Moves between points:
σ: sesa->biku, kaba->momo, bava->lobe, guma->puge, pome->bafo, tere->rale, bilu->defo, zudu->lasa, lela->vefa, rale->tere, kada->fama, buve->kava, pari->dapa, fimo->soni, bedi->soki, saru->fubo, ribi->zoka, bafo->pome, meli->lole, vaze->zegi, rese->loki, lole->meli, foge->niki, zenu->lila, vabu->sare, lobe->bava, pepu->gubu, bema->molo, zoka->ribi, zegi->vaze, neki->poko, vefa->lela, defo->bilu, kudi->rive, lasa->zudu, kare->tozo, muku->bize, tibe->bezu, gubu->pepu, soki->bedi, nati->fonu, soni->fimo, dapa->pari, molo->bema, bezu->tibe, sare->vabu, fubo->saru, biku->sesa, kava->buve, rive->kudi, momo->kaba, fama->kada, loki->rese, puge->guma, niki->foge, zofu->vive, tozo->kare, fonu->nati, bize->muku, lila->zenu, vive->zofu, poko->neki
γ: sesa->boko, kaba->zenu, bava->buve, guma->bafo, pome->puge, tere->pari, bilu->zoka, zudu->vefa, lela->lasa, rale->dapa, kada->kudi, buve->bava, pari->tere, fimo->tibe, bedi->loki, saru->vive, ribi->defo, bafo->guma, meli->tozo, vaze->fonu, rese->soki, lole->kare, foge->vabu, zenu->kaba, vabu->foge, lobe->kava, pepu->bema, bema->pepu, zoka->bilu, zegi->nati, neki->muku, vefa->zudu, defo->ribi, kudi->kada, lasa->lela, kare->lole, muku->neki, tibe->fimo, gubu->molo, soki->rese, nati->zegi, soni->bezu, dapa->rale, molo->gubu, bezu->soni, sare->niki, fubo->zofu, kava->lobe, rive->fama, momo->lila, fama->rive, loki->bedi, puge->pome, niki->sare, zofu->fubo, boko->sesa, tozo->meli, fonu->vaze, bize->poko, lila->momo, vive->saru, poko->bize
η: sesa->lela, kaba->bilu, bava->soki, guma->vaze, pome->nati, tere->sare, bilu->kaba, lela->sesa, rale->vabu, kada->fimo, buve->rese, pari->niki, fimo->kada, bedi->lobe, saru->lole, ribi->lila, bafo->fonu, meli->fubo, vaze->guma, rese->buve, lole->saru, foge->dapa, zenu->zoka, vabu->rale, lobe->bedi, pepu->neki, bema->muku, zoka->zenu, zegi->puge, neki->pepu, vefa->biku, defo->momo, kudi->tibe, lasa->boko, kare->vive, muku->bema, tibe->kudi, gubu->poko, soki->bava, nati->pome, soni->fama, dapa->foge, molo->bize, bezu->rive, sare->tere, fubo->meli, biku->vefa, kava->loki, rive->bezu, momo->defo, fama->soni, loki->kava, puge->zegi, niki->pari, zofu->tozo, boko->lasa, tozo->zofu, fonu->bafo, bize->molo, lila->ribi, vive->kare, poko->gubu
ρ: sesa->fonu, kaba->poko, bava->kare, guma->lasa, pome->vefa, tere->fama, bilu->gubu, zudu->puge, lela->bafo, rale->kada, kada->rale, buve->lole, pari->rive, fimo->vabu, bedi->zofu, saru->rese, ribi->bema, bafo->lela, meli->kava, vaze->boko, rese->saru, lole->buve, foge->tibe, zenu->bize, vabu->fimo, lobe->tozo, pepu->defo, bema->ribi, zoka->molo, neki->momo, vefa->pome, defo->pepu, kudi->dapa, lasa->guma, kare->bava, muku->lila, tibe->foge, gubu->bilu, soki->vive, nati->biku, soni->sare, dapa->kudi, molo->zoka, bezu->niki, sare->soni, fubo->loki, biku->nati, kava->meli, rive->pari, momo->neki, fama->tere, loki->fubo, puge->zudu, niki->bezu, zofu->bedi, boko->vaze, tozo->lobe, fonu->sesa, bize->zenu, lila->muku, vive->soki, poko->kaba
β: sesa->bize, kaba->vaze, bava->niki, guma->bilu, pome->ribi, tere->rese, bilu->guma, zudu->pepu, lela->molo, rale->loki, kada->fubo, buve->sare, pari->soki, fimo->meli, bedi->dapa, saru->fama, ribi->pome, bafo->zoka, meli->fimo, vaze->kaba, rese->tere, lole->soni, foge->lobe, zenu->fonu, vabu->kava, lobe->foge, pepu->zudu, bema->vefa, zoka->bafo, zegi->momo, vefa->bema, defo->puge, kudi->zofu, lasa->gubu, kare->bezu, muku->biku, tibe->tozo, gubu->lasa, soki->pari, nati->lila, soni->lole, dapa->bedi, molo->lela, bezu->kare, sare->buve, fubo->kada, biku->muku, kava->vabu, rive->vive, momo->zegi, fama->saru, loki->rale, puge->defo, niki->bava, zofu->kudi, boko->poko, tozo->tibe, fonu->zenu, bize->sesa, lila->nati, vive->rive, poko->boko
τ: sesa->tibe, kaba->kava, bava->lila, guma->rale, pome->pari, tere->puge, bilu->loki, zudu->fama, lela->kudi, rale->guma, kada->lasa, buve->momo, pari->pome, fimo->boko, bedi->zoka, saru->pepu, ribi->soki, bafo->dapa, meli->poko, vaze->vabu, rese->defo, lole->neki, foge->fonu, zenu->lobe, vabu->vaze, lobe->zenu, pepu->saru, bema->vive, zoka->bedi, zegi->sare, neki->lole, vefa->rive, defo->rese, kudi->lela, lasa->kada, kare->muku, muku->kare, tibe->sesa, gubu->fubo, soki->ribi, nati->niki, dapa->bafo, molo->zofu, bezu->biku, sare->zegi, fubo->gubu, biku->bezu, kava->kaba, rive->vefa, momo->buve, fama->zudu, loki->bilu, puge->tere, niki->nati, zofu->molo, boko->fimo, tozo->bize, fonu->foge, bize->tozo, lila->bava, vive->bema, poko->meli

In the rows, 544 stands for zero.

The rows follow the links: the fewer symbols apart two points are, the more alike their rows tend to be.

Each row is also shifted at random along 3 hidden directions that mean nothing.

The rows of 63 points, shuffled:
Each row is one point's numbers.
row 1: 714,532,595,502,591,609,501,538,521,551,546,541,522,553,501,479,572,572,569,526,555,498,536,580,529,546,518,507,579,510,588,512,544,527,505,567,501,616,557,572,608,617
row 2: 547,637,583,373,510,594,500,629,470,547,533,532,524,628,582,457,507,589,571,586,561,548,527,595,536,561,570,577,591,572,577,494,571,534,575,637,449,591,461,527,638,612
row 3: 631,486,532,672,557,470,583,476,597,528,550,533,567,477,515,596,598,518,518,521,508,535,594,529,544,548,587,570,499,517,488,574,539,538,521,487,580,496,576,597,493,505
row 4: 667,485,520,605,530,511,545,534,609,574,538,532,561,533,525,538,574,539,584,574,486,586,546,440,545,545,584,588,459,638,540,576,556,561,574,525,627,510,615,506,502,495
row 5: 664,600,582,530,573,593,498,570,502,541,554,581,481,490,528,605,610,572,572,582,563,515,519,575,549,593,531,587,606,532,537,517,592,567,534,493,523,481,612,576,583,573
row 6: 385,458,533,558,515,483,565,550,578,601,532,531,551,623,582,499,523,624,588,547,472,544,583,433,477,532,616,531,467,588,589,576,557,592,577,555,600,480,579,516,540,534
row 7: 335,534,519,623,553,459,566,500,675,523,531,511,609,495,507,472,549,507,531,471,476,597,579,603,540,526,591,561,501,531,465,594,548,537,538,551,621,534,548,585,487,541
row 8: 282,635,527,470,430,487,588,582,495,522,522,520,505,705,604,571,442,544,513,553,576,550,525,630,545,505,569,554,564,497,504,497,529,507,565,594,450,530,429,499,569,598
row 9: 731,598,578,514,587,575,464,563,584,569,521,525,533,513,463,386,580,536,579,508,553,568,522,665,541,589,552,589,599,542,515,527,562,506,548,585,524,645,569,615,628,644
row 10: 745,512,580,522,611,569,542,519,504,531,563,540,577,528,542,500,576,514,525,511,555,499,584,599,539,562,536,513,599,486,540,519,517,500,495,558,458,644,506,596,590,585
row 11: 883,499,537,628,658,567,554,492,692,526,586,570,631,349,523,543,608,467,503,425,544,567,588,580,551,564,461,511,610,487,487,602,509,575,508,501,645,551,596,611,475,474
row 12: 361,496,556,577,523,507,586,509,476,527,539,506,543,624,533,565,543,558,537,574,525,481,568,549,558,530,588,546,468,522,574,524,537,485,511,548,459,588,515,548,551,580
row 13: 551,601,559,592,488,492,538,535,521,540,520,556,469,571,513,605,570,571,567,607,519,522,503,590,540,542,581,596,512,534,533,522,599,530,541,490,530,474,600,566,580,602
row 14: 805,485,568,605,587,516,541,476,712,565,494,521,570,539,472,345,480,510,550,437,489,557,533,628,502,505,521,463,492,506,545,604,515,542,506,593,657,628,578,563,540,625
row 15: 354,588,610,450,573,607,480,549,545,542,528,527,530,584,501,368,521,571,566,526,552,547,518,624,529,546,529,513,585,552,604,533,552,528,523,629,527,660,514,562,612,659
row 16: 608,361,511,647,579,529,582,483,610,567,557,578,579,513,583,626,498,566,551,554,503,513,543,322,526,495,493,431,410,621,629,621,510,629,521,480,701,479,645,471,425,417
row 17: 670,482,588,605,529,538,541,491,477,558,519,542,500,607,517,596,538,587,560,582,523,474,512,500,531,517,544,512,483,541,612,549,556,518,503,502,520,549,596,524,559,599
row 18: 710,644,560,519,563,606,516,531,517,513,547,540,532,519,485,525,564,454,515,509,628,572,504,702,611,552,496,560,636,482,483,521,540,471,535,559,483,646,481,588,592,592
row 19: 507,447,509,600,540,449,625,526,588,550,561,514,602,564,597,515,533,572,523,500,502,551,624,470,501,548,617,516,493,527,542,574,505,574,567,561,572,509,535,553,480,485
row 20: 675,619,587,492,485,472,518,550,547,529,492,509,498,629,537,434,487,595,554,540,507,535,532,686,491,533,591,528,536,461,558,520,575,519,527,597,498,537,520,608,608,685
row 21: 570,573,494,534,571,550,547,592,532,568,581,547,577,493,573,581,619,523,546,518,573,572,582,524,566,595,575,587,619,541,487,518,546,567,592,530,514,519,518,557,557,482
row 22: 458,556,539,605,485,546,574,513,370,509,530,536,461,625,508,763,610,520,549,664,591,479,492,535,619,539,557,588,510,541,536,486,568,454,515,453,412,523,552,523,563,558
row 23: 557,605,560,585,513,486,502,516,665,542,505,525,517,526,479,438,507,529,561,508,482,606,504,654,515,524,554,554,530,530,501,572,573,538,546,558,622,522,588,586,552,609
row 24: 650,532,541,467,604,582,511,551,718,569,532,526,648,472,553,263,489,533,547,420,493,598,583,573,487,539,541,486,560,576,552,585,528,615,569,652,655,630,538,561,535,566
row 25: 283,618,572,471,546,574,511,569,484,512,555,507,549,578,482,455,600,510,551,553,566,549,556,664,581,591,595,635,591,533,508,461,575,449,563,607,417,648,472,583,628,626
row 26: 593,622,533,434,537,558,547,617,447,541,580,525,539,602,629,588,529,562,522,543,608,539,575,601,536,559,573,564,648,484,520,477,525,537,566,579,417,539,441,553,597,569
row 27: 611,562,548,597,514,557,532,477,543,543,506,532,495,570,459,551,521,506,564,567,551,544,458,602,581,515,521,552,509,552,545,554,561,497,510,515,568,583,588,524,559,603
row 28: 337,556,515,573,471,512,535,557,572,590,518,546,500,593,546,578,521,562,568,588,528,584,501,483,557,545,555,572,517,608,538,562,570,578,590,510,607,468,599,469,535,529
row 29: 476,534,530,536,566,627,503,569,557,582,554,586,567,488,559,577,569,536,576,591,550,584,510,426,574,558,493,560,544,665,569,581,561,596,576,522,619,538,594,498,513,466
row 30: 235,465,562,582,633,591,502,518,673,593,529,546,620,445,460,355,592,540,589,498,501,572,559,502,534,572,538,558,517,637,566,593,547,561,545,562,649,642,618,556,528,554
row 31: 565,672,518,514,431,524,530,606,439,549,521,534,418,677,539,646,528,579,584,629,586,566,472,572,571,553,581,616,558,543,511,486,597,505,596,516,461,452,557,496,603,592
row 32: 613,474,506,574,515,520,617,532,492,528,554,545,580,594,595,639,539,562,508,574,544,506,582,447,543,513,577,519,477,555,565,564,511,537,546,535,513,526,500,508,494,479
row 33: 772,472,505,582,649,556,573,543,638,563,599,546,668,421,533,490,618,490,526,468,529,596,630,476,557,584,565,569,565,587,506,585,509,574,571,556,604,584,542,556,474,426
row 34: 444,498,499,606,525,455,596,547,558,548,555,504,560,559,556,585,593,531,532,546,526,577,585,496,560,562,630,604,516,552,496,554,550,524,603,520,557,498,546,525,502,486
row 35: 386,536,540,487,563,604,555,573,498,537,572,561,596,544,602,589,520,522,501,559,593,530,563,491,562,532,516,519,575,585,573,522,501,568,553,566,508,575,473,506,530,480
row 36: 351,631,573,497,451,511,523,548,530,532,499,531,477,640,539,496,459,591,550,578,515,533,487,617,500,490,532,513,527,506,575,536,585,535,516,592,522,502,533,549,585,649
row 37: 539,487,515,561,531,492,563,551,654,580,525,538,553,568,568,452,459,565,555,483,490,575,560,501,480,512,535,474,498,553,568,612,530,589,562,562,663,520,574,517,508,533
row 38: 681,630,606,444,540,585,482,600,439,528,546,570,459,556,564,593,552,613,548,579,572,492,523,614,532,554,517,520,623,486,597,494,575,551,517,530,446,507,535,594,640,633
row 39: 420,618,560,515,466,469,560,555,461,488,521,505,494,648,566,564,516,580,504,559,538,491,561,666,540,527,605,561,524,441,520,499,557,481,524,570,417,510,472,592,594,630
row 40: 690,613,526,499,462,532,591,547,480,501,556,547,527,648,579,611,456,497,485,568,587,546,514,606,586,479,512,517,540,513,517,533,517,514,529,568,495,554,458,500,518,540
row 41: 855,602,537,489,590,558,506,598,623,590,539,535,531,488,524,445,577,547,576,489,539,626,543,594,533,584,554,584,638,547,516,543,560,578,599,571,591,538,563,581,576,565
row 42: 405,560,561,488,607,537,536,552,633,520,539,547,608,482,554,406,541,530,506,437,532,552,588,644,499,550,545,517,595,483,527,561,529,558,524,631,556,602,503,623,562,576
row 43: 358,477,523,661,529,532,578,461,477,533,546,556,523,546,493,697,585,498,534,599,566,510,525,486,615,529,517,547,472,570,537,548,537,490,516,465,537,566,580,501,503,506
row 44: 676,688,584,483,530,629,476,573,462,521,534,602,437,521,526,689,550,557,554,602,602,535,457,613,572,564,443,557,642,513,535,516,594,548,522,474,504,477,580,553,588,593
row 45: 780,558,484,631,504,493,593,517,592,541,558,535,538,548,555,633,527,479,511,523,573,593,540,569,578,522,509,519,573,492,466,560,510,559,552,495,588,490,546,525,496,481
row 46: 687,426,532,552,611,591,543,576,503,594,587,609,539,482,625,648,586,623,569,567,535,496,573,351,505,565,507,490,566,564,621,578,527,628,541,476,590,460,621,514,512,448
row 47: 544,558,566,584,519,511,516,503,584,567,509,495,520,599,459,431,568,535,595,550,516,549,519,602,550,564,609,600,511,569,534,535,581,497,536,565,546,587,574,567,581,638
row 48: 829,622,582,476,590,543,540,558,577,498,555,528,585,515,550,417,542,539,497,452,556,538,596,714,505,558,560,539,647,416,485,519,522,532,511,632,476,594,452,657,607,616
row 49: 658,588,555,478,484,507,543,571,556,552,512,514,547,653,552,412,468,574,557,541,504,572,543,588,507,500,606,550,499,560,551,526,557,530,573,631,539,573,497,533,579,617
row 50: 356,525,513,589,501,531,534,525,602,574,522,549,557,583,525,527,515,540,575,587,502,598,515,447,550,526,550,574,458,642,556,575,563,564,583,539,639,526,594,480,487,505
row 51: 664,560,496,612,512,504,584,519,642,520,546,517,616,538,518,515,523,457,508,513,530,613,548,573,584,529,557,567,513,534,477,579,513,535,581,561,595,560,513,530,481,500
row 52: 178,540,504,553,499,450,582,554,628,548,525,457,639,589,521,353,554,515,548,513,473,630,608,545,532,552,693,663,466,596,491,532,561,498,623,657,547,584,483,548,529,540
row 53: 533,514,529,536,542,637,523,577,460,571,573,576,528,505,560,652,616,588,585,644,568,539,522,396,577,563,540,606,538,658,603,524,590,575,571,495,552,495,587,480,528,466
row 54: 452,587,548,532,586,516,531,559,601,532,556,523,605,458,503,428,618,532,530,488,521,575,619,643,532,596,614,625,589,514,497,526,568,519,563,582,517,562,516,643,574,555
row 55: 701,459,521,665,544,495,608,463,542,516,567,574,548,498,568,706,524,534,480,527,544,473,556,501,541,486,479,444,492,471,550,605,507,573,478,451,603,487,577,563,458,477
row 56: 269,349,554,621,667,600,575,476,532,548,584,588,622,443,562,630,603,532,522,544,556,465,586,365,547,555,487,452,490,594,626,592,491,573,496,491,582,593,581,526,475,434
row 57: 740,444,509,549,630,556,575,540,583,541,602,555,643,456,611,530,584,557,511,486,523,525,650,444,530,554,542,490,532,559,568,580,495,589,548,554,563,574,523,561,472,442
row 58: 371,442,570,557,619,595,526,509,558,550,560,597,560,437,587,587,548,607,559,539,520,469,559,427,492,530,475,457,534,567,631,580,544,620,488,483,630,494,627,553,501,504
row 59: 736,650,542,476,557,566,487,606,667,568,539,547,554,493,530,374,520,516,565,458,576,646,522,647,536,559,518,563,645,531,494,560,553,588,593,607,613,569,541,550,582,559
row 60: 749,598,547,464,551,599,528,595,555,557,551,590,507,542,603,547,485,580,539,518,594,548,510,572,528,537,465,477,639,528,563,565,522,602,544,546,548,519,546,517,574,554
row 61: 546,622,508,503,553,572,540,592,577,543,564,543,567,523,551,527,544,489,514,500,597,611,536,611,570,571,524,571,647,524,462,536,535,562,582,571,532,565,496,549,551,519
row 62: 474,500,507,520,581,558,575,579,557,555,590,568,611,495,628,540,529,533,515,482,569,540,593,485,535,549,512,483,607,524,562,553,491,591,559,556,572,544,520,539,502,463
row 63: 480,646,522,484,503,618,547,583,416,506,580,587,518,561,585,710,546,488,521,628,653,557,500,542,626,549,495,587,606,575,529,496,545,541,573,513,460,541,482,499,553,485

Some points, each with its row:
kudi row 29
bafo row 2
pome row 1
kare row 23
soki row 5
sesa row 16
vefa row 15
pari row 9
rese row 54
sare row 22
bize row 37
poko row 8
zegi row 12
fonu row 49
zenu row 6
bema row 58
loki row 21
biku row 14
tozo row 28
fama row 18

Row, symbols taken left to right, then the row they reach:
row 4 η ρ σ: row 30
row 48 σ γ ρ: row 60
row 56 γ γ σ γ: row 24
row 11 η γ β: row 27
row 32 γ β σ η: row 38
row 51 τ ρ η: row 57
row 7 η σ γ: row 59
row 26 τ ρ: row 61
row 44 τ σ γ σ: row 42
row 20 η γ β: row 10
row 19 ρ β τ η: row 63
row 40 β τ β σ: row 43
row 17 γ β γ γ: row 39
row 46 γ ρ β: row 35
row 33 τ τ σ: row 25
row 52 σ γ: row 47
row 53 σ β σ: row 41
row 55 γ σ σ: row 36

